Below is a small trained network, with its code and all its weights. Each question gives an input and a target symbol and asks what happens when units are switched off, that is, made to give their printed mean instead of their output.

import numpy as np


def w(rows, s, z=0):
    codes = np.array(rows[::2]) - 128.0
    scale = np.full(codes.shape[1], s)
    scale[-1] = z or s
    return codes * scale


def f(y):
    return y / 2 * (1 + np.tanh(0.7978845608 * (y + 0.044715 * y**3)))


def softmax(a):
    e = np.exp(a - a.max(-1, keepdims=True))
    return e / e.sum(-1, keepdims=True)


def log_softmax(a):
    a = a - a.max(-1, keepdims=True)
    return a - np.log(np.exp(a).sum(-1, keepdims=True))


def net(x, mask):
    ids = ['αβγδεζημξστφ'.index(c) for c in x.split()]
    T = len(ids)
    res = E[ids] + P[:T]
    u = 0
    for l in range(2):
        q, k, v = (res @ M[l].T for M in (Q, K, V))
        z = softmax(np.where(np.tri(T) > 0, q @ k.T / 3**0.5, -1e9)) @ v
        res = res + np.where(mask[u], z, O[l][:, -1]) @ O[l][:, :-1]
        u += 1
        y = f(res @ A[l][:, :-1].T + A[l][:, -1])
        res = res + np.where(mask[u : u + 4], y, B[l][:, -1]) @ B[l][:, :-1]
        u += 4
    return log_softmax(res[-1] @ U[:, :-1].T + U[:, -1])


Q, K, V, O, A, B = {}, {}, {}, {}, {}, {}
E = w([
[67,122,68],'α',
[124,180,99],'β',
[124,184,90],'γ',
[129,185,100],'δ',
[132,192,109],'ε',
[148,204,118],'ζ',
[103,158,68],'η',
[231,22,111],'μ',
[78,154,11],'ξ',
[143,215,11],'σ',
[191,211,30],'τ',
[118,38,191],'φ',
],0.011)
P = w([
[53,114,242],'0',
[76,107,181],'1',
[96,100,148],'2',
[119,86,106],'3',
[140,73,66],'4',
[156,74,33],'5',
[180,62,2],'6',
],0.0067)
Q[0] = w([
[71,250,43],'L0H0',
[162,166,109],'L0H0',
[37,204,12],'L0H0',
],0.023)
K[0] = w([
[236,7,97],'L0H0',
[117,65,109],'L0H0',
[241,70,79],'L0H0',
],0.017)
V[0] = w([
[80,42,196],'L0H0',
[65,34,2],'L0H0',
[90,180,106],'L0H0',
],0.0086)
O[0] = w([
[133,14,93,95],'L0H0',
[101,127,2,254],'L0H0',
[91,160,139,148],'L0H0',
],0.011,0.0065)
A[0] = w([
[1,165,117,45],'L0N0',
[156,10,186,2],'L0N1',
[109,50,199,184],'L0N2',
[196,150,54,239],'L0N3',
],0.0092,0.0047)
B[0] = w([
[217,165,92,186],'L0N0',
[112,248,80,134],'L0N1',
[150,34,154,135],'L0N2',
[75,132,217,254],'L0N3',
],0.012)
Q[1] = w([
[119,248,155],'L1H0',
[201,110,109],'L1H0',
[84,7,184],'L1H0',
],0.017)
K[1] = w([
[1,175,100],'L1H0',
[123,192,126],'L1H0',
[207,35,113],'L1H0',
],0.017)
V[1] = w([
[206,162,54],'L1H0',
[187,150,18],'L1H0',
[4,84,65],'L1H0',
],0.016)
O[1] = w([
[70,154,230,220],'L1H0',
[33,130,216,254],'L1H0',
[15,37,7,220],'L1H0',
],0.013,0.0065)
A[1] = w([
[154,221,89,3],'L1N0',
[62,255,20,127],'L1N1',
[94,10,221,72],'L1N2',
[49,184,201,89],'L1N3',
],0.0084,0.0052)
B[1] = w([
[90,138,250,143],'L1N0',
[179,150,195,202],'L1N1',
[143,87,242,180],'L1N2',
[124,120,14,253],'L1N3',
],0.014,0.027)
U = w([
[8,96,117,129],'α',
[131,135,144,182],'β',
[113,143,141,102],'γ',
[116,141,161,138],'δ',
[111,139,176,125],'ε',
[79,203,231,34],'ζ',
[70,237,43,194],'η',
[102,34,253,3],'μ',
[126,59,31,91],'ξ',
[137,125,99,156],'σ',
[125,130,129,130],'τ',
[90,123,118,151],'φ',
],0.0057,0.0053)

Each question gives the input, a string of symbols that net reads in full, and the target symbol t.
The units are the heads (3 rows each of Q, K, V and O) and the neurons (one row each of A and B). Each row of codes is followed by its name. A weight is (code - 128) times the scale printed after its matrix; where a second scale follows, it is the last column's (O, A, B and U).
mask holds one flag per unit, layer by layer, with each layer's heads first. A switched-off unit (its flag False) gives its mean, the last column of its rows in O or B, instead of its output. The means were averaged over made-up inputs and are rounded, as every weight is.
A unit's drop is (log p(t) with every unit on - log p(t) with that unit switched off) / (log p(t) with every unit on - log p(t) with every unit switched off).
The circuit of an input: a set's keep is (log p(t) with only the set's units on - log p(t) with every unit switched off) / (log p(t) with every unit on - log p(t) with every unit switched off). Starting from all 10 units, units are removed one at a time, each time the one whose removal leaves the highest keep (on an exact tie, the one counted first), for as long as the keep stays at least 0.8.
circuit, biggest first: the units of the circuit, biggest drop first
most important unit: the unit with the biggest drop
k most important neurons: the k neurons with the biggest drops, biggest first
top k neurons in layer l: the k neurons of layer l with the biggest drops, biggest first
input μ ξ δ, target μ: most important unit : L0N1
input ξ ξ σ γ, target η: 2 most important neurons : L0N0, L1N3
input α ξ ξ η ξ ε μ, target α: circuit, biggest first : L0H0, L1H0, L1N1
input σ η α, target η: top 3 neurons in layer 1 : L1N2, L1N1, L1N3
input η ξ α, target α: 3 most important neurons : L1N3, L0N3, L0N0
input α φ τ, target ξ: 2 most important neurons : L0N2, L0N0
input δ σ γ α τ, target ζ: circuit, biggest first : L1H0, L0H0, L1N3
input μ ξ ξ τ δ η, target μ: circuit, biggest first : L0H0, L1N3
input ξ μ η σ ε ξ ξ, target ξ: circuit, biggest first : L1H0, L0N0, L0H0
input ξ σ β σ σ δ ξ, target η: circuit, biggest first : L0H0, L1N2
input η ξ ξ ε ξ σ, target η: top 2 neurons in layer 0 : L0N0, L0N3
input α ξ ξ η, target α: circuit, biggest first : L1H0, L0H0
input α σ σ ξ β, target η: 4 most important neurons : L0N0, L1N3, L0N2, L1N0
input σ α τ α ξ, target ζ: 3 most important neurons : L0N0, L1N3, L1N0
input β ξ ξ σ, target η: 2 most important neurons : L1N3, L1N2
input ξ η σ α ε, target η: most important neuron : L1N2
input ξ β η ξ α, target α: circuit, biggest first : L0N3, L1H0, L0H0
input σ τ ξ α, target ζ: 2 most important neurons : L0N0, L1N3
input σ α τ ε, target ζ: top 2 neurons in layer 1 : L1N3, L1N0
input α ξ δ ξ φ ε ξ, target ξ: top 2 neurons in layer 0 : L0N0, L0N2
input ξ ξ ξ ε, target α: 3 most important neurons : L1N3, L0N3, L0N0
input α σ β α, target η: 4 most important neurons : L0N3, L0N0, L1N2, L1N3
input ξ ξ γ, target α: circuit, biggest first : L1H0, L1N3, L0H0
